Each row is followed by its class.
[  99  -23  -60 -312  -17 -262  410  336  230 -345  205 -285   70  182
 -193   28 -100 -196  107  317   45  259  225   14 -273  -87   96   86
  395 -174  116   25 -399 -278   91 -269 -271  198 -185]  k_310
[ 190 -138  329  -90   84  -87  146  -59  279 -375  101 -286 -335   40
  -78   26 -145 -230  201  139 -189  227 -117   33 -266 -211   69  101
  238   14  100 -118 -297 -315  171   83 -308  229 -108]  k_227
[ 122  -24   30 -317   73 -227  328  355  105 -340  232 -285   29  243
 -210  147 -131 -334  146  340   17  186  207    7 -238   -1  119  119
  341 -151   77   38 -324 -217  114 -341 -208  277 -168]  k_637
[ 264  -37  302 -287  119 -240  202   61  194 -453   40 -302 -259   90
 -242  -51 -206 -310  231  147 -157  148  -98   38 -365 -185  119  153
  250    7   90   13 -324 -251  185   43 -254  174 -150]  k_75
[ 271 -102  329 -184  143 -149  145   -9  239 -432   75 -298 -240  109
 -147   31 -143 -300  217  225 -183  161 -105   37 -286 -161  103   99
  222  -50   39   10 -286 -294  195  -11 -307  228 -120]  k_75
[ 552  -61   93   86  404 -438   22 -150  234 -251 -390 -133  175  -96
 -359 -333   56 -261  205  271  117   39 -459  302  -51  -61   -5  147
   35 -181  -72  113 -217  -66  410 -233 -216   81 -162]  k_936
[ 183  -45  304 -244   65 -202  245    7  276 -386   36 -289 -338   35
  -40  -98 -205 -231  175  153 -200  179  -98   25 -283 -192  134   53
  250   -7   64  -65 -364 -359  165  141 -274  193 -172]  k_144
[ 242 -105  352 -174  158 -120  220  -48  176 -349  109 -335 -310  107
  -72   44 -169 -310  209  263  -99  200 -162   42 -285 -153   71   76
  190  -35   33  -17 -308 -318  213    4 -285  334 -115]  k_210
[ 423   33   83   58  430 -414    6  -20  231 -176 -265  -95  197  -83
 -252 -228    9 -251  194  319  207   42 -365  266  -33   39  104   44
   70 -158  -87   93 -272  -97  405 -263 -194  -14 -232]  k_210
[ 117  -22  333 -195   71 -217  305   24  223 -448  110 -261 -225    3
 -106  -48 -170 -177  155  228  -88  273 -100   77 -278 -178  111   54
  266  -29   85  -52 -347 -325  189   47 -266  231 -121]  k_147
[ 515  -58   74   99  361 -372   90 -100  260 -204 -301  -97  275 -112
 -306 -362   86 -241  176  315  174   84 -481  283  -66  -27   43   83
   76 -192  -77  156 -262  -92  390 -199 -234  -12 -195]  k_210
[ 137  -68  304 -214   41 -166  201  -11  326 -429  131 -235 -228   86
    5 -110  -94 -223  153  202 -144  242  -79   16 -280 -224  114   32
  199  -46   95   14 -345 -344  166   68 -332  206 -153]  k_227
[ 217  -93  337 -195   73 -149  219   -4  194 -340  126 -276 -202   62
  -46  -55 -127 -256  171  210 -112  192 -147   61 -308 -145  127   93
  172  -83   31  -29 -307 -355  202   19 -243  244 -144]  k_26
[ 410  -63   81   52  399 -382   61  -34  204 -175 -271  -82  350  -25
 -276 -359  136 -375  200  265  224   38 -469  289  -15  -13   34  116
  -20 -197 -140  156 -173  -77  426 -284 -198   41 -185]  k_210
[ 542 -244  152  245  236 -195   19  -94   55  -56 -482  -45   74 -208
 -137 -219  -44 -348  131  185   47  -81 -774  255   48   82   36   97
 -409 -111 -149  -56  188   39  450 -268    5  159   -5]  k_936
[ 595  -78   83  130  408 -371   26  -17  236 -172 -296  -85  229  -60
 -283 -341   61 -321  186  282  175  111 -525  267  -73  -54   72  128
   -6 -191 -103  231 -228  -51  425 -301 -204  -18 -183]  k_936
[ 217  -87   -2 -267  -22 -238  425  276  175 -365  128 -288  -34  119
 -328   33  -96 -291   59  240  -73  234  197   21 -244  -58   61  199
  470 -147  128   14 -321 -254   45 -207 -276  224 -135]  k_936
[  56   54   -5 -313   26 -346  424  263  167 -424  155 -302   23  181
 -320   62  -86 -246  135  299   -6  183  310   25 -215  -36   91   96
  463 -151  122  -53 -316 -216   85 -282 -218  292 -194]  k_62
[ 249  -76  291 -192  114 -140  216  -79  257 -384  131 -315 -301   31
   15   17 -157 -162  218  259 -106  176  -75   69 -311  -89  162   54
  175  -33   55  -80 -394 -360  143  -14 -281  288 -193]  k_62
[ 598 -277  195  296  276 -239   23 -104   57 -130 -483  -52   -4 -241
 -229 -208  -96 -304  130  209   76  -60 -831  284    9   25    5  119
 -375 -108  -88  -62  174   43  447 -262    1   75    4]  k_637
[ 519  -11  105   42  400 -410    2  -92  225 -233 -291 -116  222  -72
 -264 -339   30 -283  209  298  186   41 -507  300  -23  -34  -15  183
   88 -180   -7  178 -201  -98  393 -328 -248   44 -150]  k_227
[ 108  -52  251 -233  -49 -194  284   64  265 -445  156 -257 -226   -3
  -39  -58 -142 -197  137  211 -149  254  -36   22 -272 -163  131    2
  231  -15  112   17 -364 -378  114   76 -304  203 -133]  k_75
[ 508  -47   92   60  383 -376   50  -38  220 -257 -259  -85  309 -101
 -318 -327   41 -237  183  337  195  147 -475  301 -114  -23   29   97
   53 -195  -65  207 -268  -91  428 -291 -266   10 -162]  k_147
[ 115  -57  331 -177   19 -155  315   25  204 -307  208 -253 -224    1
  -73 -110 -143 -279  119  200 -120  245 -131   34 -269 -180  140   64
  342  -62  109   54 -321 -383  121  162 -231  159 -136]  k_210
[  80   -6  -41 -336   21 -283  330  345  199 -324  213 -315   73  254
 -205   98 -120 -272  120  309   19  231  294  -10 -204  -84  105   94
  398 -143   81   29 -384 -220   78 -264 -258  263 -180]  k_936
[ 532  -32  137   13  426 -438   78 -101  219 -267 -303 -103  254 -101
 -286 -372   53 -256  179  373  169   87 -504  290  -69  -13   33   72
   67 -218  -93  202 -298  -90  380 -282 -243   -9 -190]  k_210
[ 575  -30   95   60  445 -425   31  -98  167 -162 -273 -106  249 -139
 -264 -407   69 -279  181  332  155   25 -565  303  -75  -10   43  123
   67 -233  -83  205 -246  -80  390 -307 -167    5 -179]  k_26
[ 221  -52  306 -165  112  -81  202  -39  218 -341  150 -296 -265   21
  -85  -14 -178 -253  157  239 -104  189  -31   50 -287  -82  116   46
  272  -34   73    8 -374 -376  189   83 -265  262 -156]  k_147
[ 578   -5  107  -16  390 -422   28  -45  246 -199 -236 -106  271 -107
 -190 -410   43 -251  196  381  201   75 -512  276  -98   31  107   72
  -13 -235  -80  261 -331 -119  388 -268 -207   27 -202]  k_936
[ 475  -36  108    7  452 -448   10   -9  194 -245 -351 -122  241  -29
 -375 -355   41 -386  236  206  121  -17 -487  296  -16  -97    4  130
   92 -171 -103  125 -197  -71  438 -230 -184   12 -211]  k_144
[ 594   -7   90   46  409 -402  177  -23  226 -209 -334 -128  265  -53
 -329 -322   47 -264  200  346  199  117 -442  277 -133  -46   66   99
   50 -200  -58  181 -287  -57  428 -292 -170  -31 -238]  k_210
[ 236  -38  362 -147  114 -167  231  -17  215 -366  151 -267 -293   42
   55  -51 -178 -246  205  268  -84  197 -114   51 -300 -119  170   21
  183  -71   34   -7 -382 -365  182   -1 -210  262 -173]  k_62
[ 437  -53  143  157  415 -367   62  -42  211 -207 -280  -50  300 -108
 -220 -241  107 -353  173  301  205   75 -450  271   36   41  -10  102
   16 -187 -120   75 -233  -91  417 -265 -181   27 -163]  k_147
[ 265 -100  311 -156  162 -139  199   13  177 -323  118 -297 -314   74
 -158  -45 -122 -328  203  237 -153  167 -117   22 -289 -205  137   70
  208  -13   70   43 -319 -271  203   46 -257  325 -125]  k_936
[ 173  -24   -4 -307   28 -227  314  239  101 -368  187 -286   44  267
 -287  132 -145 -179  167  376   17  201  286   37 -270  -61   78  187
  397 -144  111    4 -422 -201   67 -392 -233  304 -158]  k_227
[ 205 -107  224 -239   64 -165  235   48  245 -381  159 -279 -211  119
  -38  -93 -146 -221  177  181 -116  271 -116   51 -317 -210  113   26
  157  -31   55   24 -357 -351  168   17 -253  185 -165]  k_26
[ 154   -2  -15 -356    2 -243  291  280   92 -335  183 -322  138  272
 -282   86  -93 -245  166  321   -7   92  290   24 -219  -58  115  153
  326 -163   52    2 -364 -218  103 -364 -237  307 -158]  k_75
[ 148  -40  -37 -318  -36 -344  424  291  208 -320  109 -277   81  194
 -306   23 -115  -81   96  297   11  260  295   40 -295 -107   62  182
  460 -167  146  -13 -413 -216   43 -217 -199   86 -164]  k_310
[ 437 -285  124  280  224 -225   74 -156   51  -90 -517  -42   86 -240
 -262 -191  -18 -309  129  191   56 -105 -748  265   56   49   13  110
 -430  -81 -144 -174  233   80  427 -300  -56  191   30]  k_210
[ 158 -111  364 -193   76 -180  239    7  179 -350  138 -267 -305   50
  -51  -50 -157 -288  156  188 -181  246 -195   35 -239 -199   67   73
  256  -46   84  -20 -298 -390  169   83 -274  195 -107]  k_144
[ 514    3  112   41  388 -361  100  -75  178 -252 -256  -96  311 -126
 -274 -351   36 -263  181  360  214   70 -457  318  -36   41   20   92
  110 -193  -39  205 -297 -169  402 -277 -230   23 -190]  k_147
[  47   18  -15 -316    1 -320  499  328  166 -375  170 -283   -8  122
 -248   82 -111 -283  106  272  -10  232  272   10 -255   13  125  129
  454 -118  120  -11 -327 -214   25 -266 -191  221 -214]  k_62
[ 184 -107  274 -174   61 -127  329   28  251 -374  128 -247 -193   31
  -25  -91 -135 -254  161  154 -127  226 -101   60 -326 -153  153   90
  189  -38   57  -19 -343 -373  163   60 -265  169 -154]  k_147
[ 138 -121  359 -208   68 -188  240   24  194 -338  130 -250 -260   34
  -47 -107 -125 -261  162  208 -193  195 -140   38 -233 -210  113   32
  250  -51   95   21 -310 -380  147   88 -285  197  -97]  k_144
[ 146    0    3 -271  -14 -172  293  252  131 -333  199 -295   -1  223
 -229  115 -121 -223  130  345  -17  195  283   -4 -190   -5   46  155
  417 -162   86  -31 -384 -254   73 -307 -218  306 -157]  k_227
[ 136   24  -60 -317  -15 -333  447  306  239 -357   79 -373   68  163
 -332   -1 -102 -222  117  289  -30  170  282   17 -200  -56   41  139
  514 -134  139  -15 -302 -235   79 -154 -227  200 -160]  k_75
[ 557 -254  155  320  223 -167  -30 -250  131 -141 -567  -78   -9 -258
 -189 -179  -88 -222  141  219   -7 -118 -764  258   54   75   24   67
 -400  -69 -151 -169  180   16  438 -244  -71  134   19]  k_75
[ 202 -145  -36 -300  -78 -191  372  324  103 -343  148 -254   75  254
 -255   11  -96 -119  109  300  -50  242  204   19 -304 -182   78  129
  378 -140   76   50 -388 -176   43 -288 -249  211 -113]  k_26
[ 569  -37  140   86  416 -424    8  -99  210 -238 -311  -91  196 -115
 -318 -345   65 -225  220  329  145   53 -525  311  -72  -59   30  111
   88 -210  -48  169 -219  -74  404 -271 -226   38 -158]  k_62
[ 101   -9  286 -231   11 -221  382  138  234 -398  133 -227 -195   -7
  -81 -164 -176 -253  139  157 -106  247 -136   40 -317 -247  157   67
  300  -37  125   39 -355 -357  152  170 -241  122 -162]  k_147
[ 126  -20   -4 -304   -4 -273  367  321  161 -368  145 -282  -27  171
 -281   21 -149 -211   96  302  -53  233  181    5 -230  -94   71  134
  444 -149  109    4 -350 -238   62 -258 -248  191 -159]  k_227
[ 274  -83  312 -191  128 -118  186  -30  169 -376  137 -318 -245  112
  -69   37 -185 -293  219  263 -135  208  -63   40 -345  -70  115  111
  144  -41   41   -1 -325 -366  210  -44 -239  219 -165]  k_75
[ 220  -95  273 -238   62 -142  214  -41  265 -416  170 -336 -217  116
   32  -26 -162 -199  196  239 -113  203  -19   66 -312 -103  150    6
  132  -21   43    9 -371 -428  190  -38 -324  282 -156]  k_75
[ 568 -234  191  349  271 -180   27 -179  107  -93 -526  -40   -7 -297
 -217 -193 -131 -274   99  223   51  -41 -886  242   15   43   46  100
 -414 -112 -164 -140  181  102  452 -258   -7   94   24]  k_147
[ 239  -85  331 -171  133 -116  196  -64  201 -431   67 -293 -288   86
 -166   38 -223 -310  218  180 -148  190  -34   68 -309 -170  112   93
  196    0   74  -47 -313 -315  197  -21 -278  258 -145]  k_210
[ 210  -66  267 -149  117 -225  220   24  237 -349  163 -280 -342   45
  -55   -7 -176 -252  181  194 -118  216  -31   41 -310 -173  135   -2
  189   -8  132   24 -380 -340  182   60 -223  225 -165]  k_637
[ 621 -276  177  324  222 -171   24 -178   89  -78 -552  -73    8 -271
 -169 -171 -104 -171  158  243   50  -47 -778  276  -44  100   38  106
 -391 -103 -128 -153  179   66  440 -261    0   97  -16]  k_62
[ 553  -12  114   42  403 -417   26  -71  255 -294 -322  -93  230  -82
 -352 -368    3 -267  214  297  116   90 -530  313  -89 -103   65  111
   81 -227  -74  204 -242  -89  428 -294 -219   -7 -201]  k_144
[ 536  -59   82  118  367 -294  105   16  203 -239 -245  -96  259 -138
 -263 -357   58 -311  143  323  218  104 -494  296  -88  -77   51  101
   70 -209 -108  215 -283 -119  438 -313 -278   86 -184]  k_147
[ 594 -105  106  142  337 -332   33 -140  194 -165 -332 -131  240 -131
 -263 -280   39 -205  167  310  118   40 -502  311  -80   44   27  129
   38 -202 -117  129 -188  -96  415 -260 -179   72 -178]  k_26
[ 498  -52   74   12  413 -435   13  -19  251 -231 -270 -119  404  -34
 -317 -338   88 -256  234  323  163   60 -471  297  -46  -17   46   61
    6 -217 -129  109 -261  -94  426 -273 -197    2 -217]  k_26
[ 609  -32  139   44  479 -431   13  -45  224 -205 -369 -107  164 -100
 -334 -343   62 -289  189  306  146   57 -548  280 -100  -46    9  189
   59 -230  -64  180 -213    6  404 -299 -150  -46 -192]  k_227
[ 175  -38   20 -269   -1 -186  420  233  111 -371  199 -287  113  198
 -267  119 -133 -280   96  365   21  197  293   27 -254   48   85  121
  382 -201   81   63 -370 -255   81 -324 -193  273 -177]  k_147
[ -62    9 -159 -269  -98 -408  457  389  271 -242  150 -284   91  208
 -268   16  -59 -179   62  158   -7  247  352  -26 -136  -88   76   77
  461 -113   61 -106 -342 -223   45 -112 -221  139 -180]  k_210
[ 199  -28  -23 -283   69 -212  383  235  154 -363  160 -327   52  219
 -289  105 -110 -254  139  350   32  186  276   16 -287   25   76  140
  387 -140   81   13 -384 -226  129 -308 -283  309 -175]  k_147
[ 209  -49  284 -167   79 -204  244   54  299 -326  174 -285 -228   66
   57  -10 -122 -217  177  235 -117  261  -73   10 -313 -135  171   -1
  176  -72   65   36 -373 -340  175    8 -244  154 -147]  k_75
[ 204 -117  283 -232  107 -142  168  -54  225 -421  164 -330 -279  150
   -7  -11 -163 -204  224  230 -123  174  -17   57 -351 -129  153   75
  156  -12   13  -22 -399 -425  182  -51 -366  274 -150]  k_75
[ 194  -77  387 -218  178 -130  122  -84  165 -438  106 -260 -386   60
 -102    5 -166 -264  254  258 -150  125 -141   62 -283 -205  130   18
  199   33   84  -43 -353 -340  185   20 -352  384 -108]  k_62
[ 158 -119  284 -231   31 -189  225   27  318 -405  109 -265 -211   60
  -12  -32 -152 -170  192  205 -166  238 -112   22 -290 -177  120   46
  158  -22  119  -39 -329 -340  130   82 -311  153 -153]  k_227
[ 551 -283  189  290  275 -206  -33 -177  146  -85 -549  -29   30 -211
 -186 -204  -73 -254  154  216   23  -63 -809  249   31   44    5  119
 -415 -101  -98 -137  197   51  426 -258  -47   41   26]  k_227
[ 526   14  113   61  427 -421   66  -54  209 -187 -270  -79  316 -122
 -259 -383   38 -315  233  344  210   26 -534  294  -56   -9   58   93
  -10 -206  -45  223 -276 -129  427 -226 -187    3 -190]  k_147
[ 396 -183   89  338  219 -275   15 -119  132  -19 -475  -26  141 -218
 -182 -177  -46 -315  149  165   82 -112 -763  224  130  113   54   79
 -429 -111 -183 -214  228   64  445 -214   33   81  -31]  k_210
[ 223  -53  306 -180   77 -131  248   11  255 -359   64 -254 -330   17
   -6  -77 -161 -238  188  141 -166  217  -98   48 -324 -208  137   29
  228  -17   91  -46 -332 -319  166  123 -191  181 -173]  k_62
[ 601  -75  123  167  370 -328   16  -71  233 -244 -302  -83  289 -101
 -354 -273   68 -258  207  301  142  139 -442  299  -88   -5    4  175
   48 -212  -57  124 -234  -78  433 -327 -191  -27 -198]  k_227
[ 140  -10  -31 -263   73 -244  411  213  148 -367  144 -331  -15  212
 -347  155 -141 -265  133  325   18  242  346   25 -308   41   92  119
  432 -124   85  -32 -352 -209  124 -358 -259  308 -174]  k_210
[ 563 -245  197  254  280 -212  -22 -129   81 -112 -483  -17   61 -224
 -144 -268  -53 -314  134  226   76 -124 -899  275   56   21   46  118
 -377 -129 -145  -58  233   73  428 -286  -29  103   -4]  k_62
[ 507  -32   79   70  392 -430   20  -50  223 -205 -262  -76  276  -39
 -241 -312   54 -268  191  297  202   79 -511  289  -96   -3   56  121
   54 -217 -109  201 -227  -65  412 -313 -184    1 -192]  k_26
[  87   -8  -58 -246  -91 -287  483  315  208 -355  187 -276   47  156
 -222   46 -131 -170   73  323   68  283  276    8 -242  -68  112   58
  398 -114  122   -7 -397 -242   77 -251 -273  257 -158]  k_210
[ 295 -120   24 -301   12 -102  337  241   65 -349  129 -289  -62  185
 -237  120 -173 -161  101  380  -70  193  249   49 -361 -128  125  174
  361 -166   67   58 -413 -198   39 -386 -226  297 -153]  k_26
[ 577 -251  151  334  233 -116   64 -112   57  -88 -492  -42  144 -243
 -203 -205  -88 -285  114  239   95  -63 -788  253  -18  114   43  125
 -330 -134 -140  -87  182   66  468 -281  -15   52  -18]  k_147
[ 234 -112  328 -124  157  -78  203  -31  197 -407   83 -273 -320   94
 -121   82 -172 -314  233  182 -119  202 -137   40 -339 -195  103  106
  133   -1   44  -64 -333 -305  233    4 -305  290 -136]  k_147
[ 559 -284  170  295  211 -153  -18 -177  121 -160 -520  -36    1 -231
 -222 -178 -116 -246  139  220   40  -75 -822  262   17   28   36  104
 -368 -106  -93  -98  219   62  427 -275  -58   99   16]  k_144
